Here is a tiny trained network, its code and every weight. The questions are about switching its units off for an input and a target symbol, where a switched-off unit gives its printed mean instead of its output.

import numpy as np


def w(rows, s, z=0):
    codes = np.array(rows[::2]) - 128.0
    scale = np.full(codes.shape[1], s)
    scale[-1] = z or s
    return codes * scale


def norm(h):
    return h / np.sqrt((h * h).mean(-1, keepdims=True) + 1e-5)


def f(y):
    return np.maximum(y, 0)


def softmax(a):
    e = np.exp(a - a.max(-1, keepdims=True))
    return e / e.sum(-1, keepdims=True)


def log_softmax(a):
    a = a - a.max(-1, keepdims=True)
    return a - np.log(np.exp(a).sum(-1, keepdims=True))


def net(x, mask):
    ids = ['αγηξπω'.index(c) for c in x.split()]
    T = len(ids)
    res = E[ids] + P[:T]
    q, k, v = (norm(res) @ M[0].T for M in (Q, K, V))
    z = softmax(np.where(np.tri(T) > 0, q @ k.T / 2**0.5, -1e9)) @ v
    res = res + np.where(mask[0], z, O[0][:, -1]) @ O[0][:, :-1]
    y = f(norm(res) @ A[0][:, :-1].T + A[0][:, -1])
    res = res + np.where(mask[1:13], y, B[0][:, -1]) @ B[0][:, :-1]
    return log_softmax(norm(res)[-1] @ U[:, :-1].T + U[:, -1])


Q, K, V, O, A, B = {}, {}, {}, {}, {}, {}
E = w([
[173,248,94],'α',
[185,106,146],'γ',
[167,135,143],'η',
[179,121,136],'ξ',
[204,173,104],'π',
[205,127,125],'ω',
],0.014)
P = w([
[89,81,211],'0',
[70,189,132],'1',
[135,47,61],'2',
[162,46,210],'3',
[71,146,115],'4',
[207,11,5],'5',
[175,54,170],'6',
[69,146,113],'7',
],0.013)
Q[0] = w([
[188,51,79],'H0',
[245,195,145],'H0',
],0.012)
K[0] = w([
[193,109,248],'H0',
[148,138,100],'H0',
],0.015)
V[0] = w([
[9,140,111],'H0',
[92,129,171],'H0',
],0.011)
O[0] = w([
[67,21,21,1],'H0',
[207,127,254,125],'H0',
],0.0062,0.006)
A[0] = w([
[19,117,180,41],'N0',
[157,154,165,160],'N1',
[82,147,248,175],'N2',
[3,114,186,1],'N3',
[232,99,181,222],'N4',
[103,174,184,122],'N5',
[64,105,66,43],'N6',
[32,152,114,82],'N7',
[167,171,156,190],'N8',
[157,73,35,80],'N9',
[169,70,148,240],'N10',
[108,186,141,24],'N11',
],0.015,0.0046)
B[0] = w([
[106,4,138,131],'N0',
[141,88,132,189],'N1',
[104,185,151,185],'N2',
[134,35,123,131],'N3',
[175,134,148,252],'N4',
[98,152,98,168],'N5',
[42,107,150,138],'N6',
[179,122,160,147],'N7',
[128,68,116,215],'N8',
[98,183,120,151],'N9',
[113,169,46,182],'N10',
[141,99,130,149],'N11',
],0.015,0.014)
U = w([
[91,248,64,32],'α',
[52,127,137,254],'γ',
[85,48,29,84],'η',
[144,203,215,122],'ξ',
[186,50,205,79],'π',
[91,25,152,183],'ω',
],0.017,0.0079)

Each question gives the input, a string of symbols that net reads in full, and the target symbol t.
The units are the heads (2 rows each of Q, K, V and O) and the neurons (one row each of A and B). Each row of codes is followed by its name. A weight is (code - 128) times the scale printed after its matrix; where a second scale follows, it is the last column's (O, A, B and U).
mask holds one flag per unit, heads first, then neurons. A switched-off unit (its flag False) gives its mean, the last column of its rows in O or B, instead of its output. The means were averaged over made-up inputs and are rounded, as every weight is.
A unit's drop is (log p(t) with every unit on - log p(t) with that unit switched off) / (log p(t) with every unit on - log p(t) with every unit switched off).
The circuit of an input: a set's keep is (log p(t) with only the set's units on - log p(t) with every unit switched off) / (log p(t) with every unit on - log p(t) with every unit switched off). Starting from the 12 units with the biggest drops (on a tie, the unit counted first), units are removed one at a time, each time the one whose removal leaves the highest keep (on an exact tie, the one counted first), for as long as the keep stays at least 0.8.
circuit, biggest first: the units of the circuit, biggest drop first
unit that matters most: the unit with the biggest drop
top k neurons: the k neurons with the biggest drops, biggest first
drop of u: that unit's drop, to one decimal
input α η γ η π ξ ξ π, target η: circuit, biggest first : N4, N2, H0
input π ω α α π, target η: circuit, biggest first : N2, N4, H0
input α ξ ω, target α: unit that matters most : N9
input α π α ω ω α ξ, target ξ: circuit, biggest first : H0, N2
input α ω π γ, target ξ: circuit, biggest first : N2, N10
input α π ω, target α: circuit, biggest first : N9, N10
input α π α π ξ, target γ: top 3 neurons : N6, N4, N8
input α ω π η γ ξ α, target π: top 2 neurons : N8, N10
input ω π γ γ η π ξ, target ξ: drop of N2 : 0.3
input ξ α ξ α ω, target π: drop of N8 : 0.3
input ξ ξ ω π α π γ, target ξ: drop of N2 : 0.3
input α α η α π α γ ξ, target γ: drop of N9 : 0.1
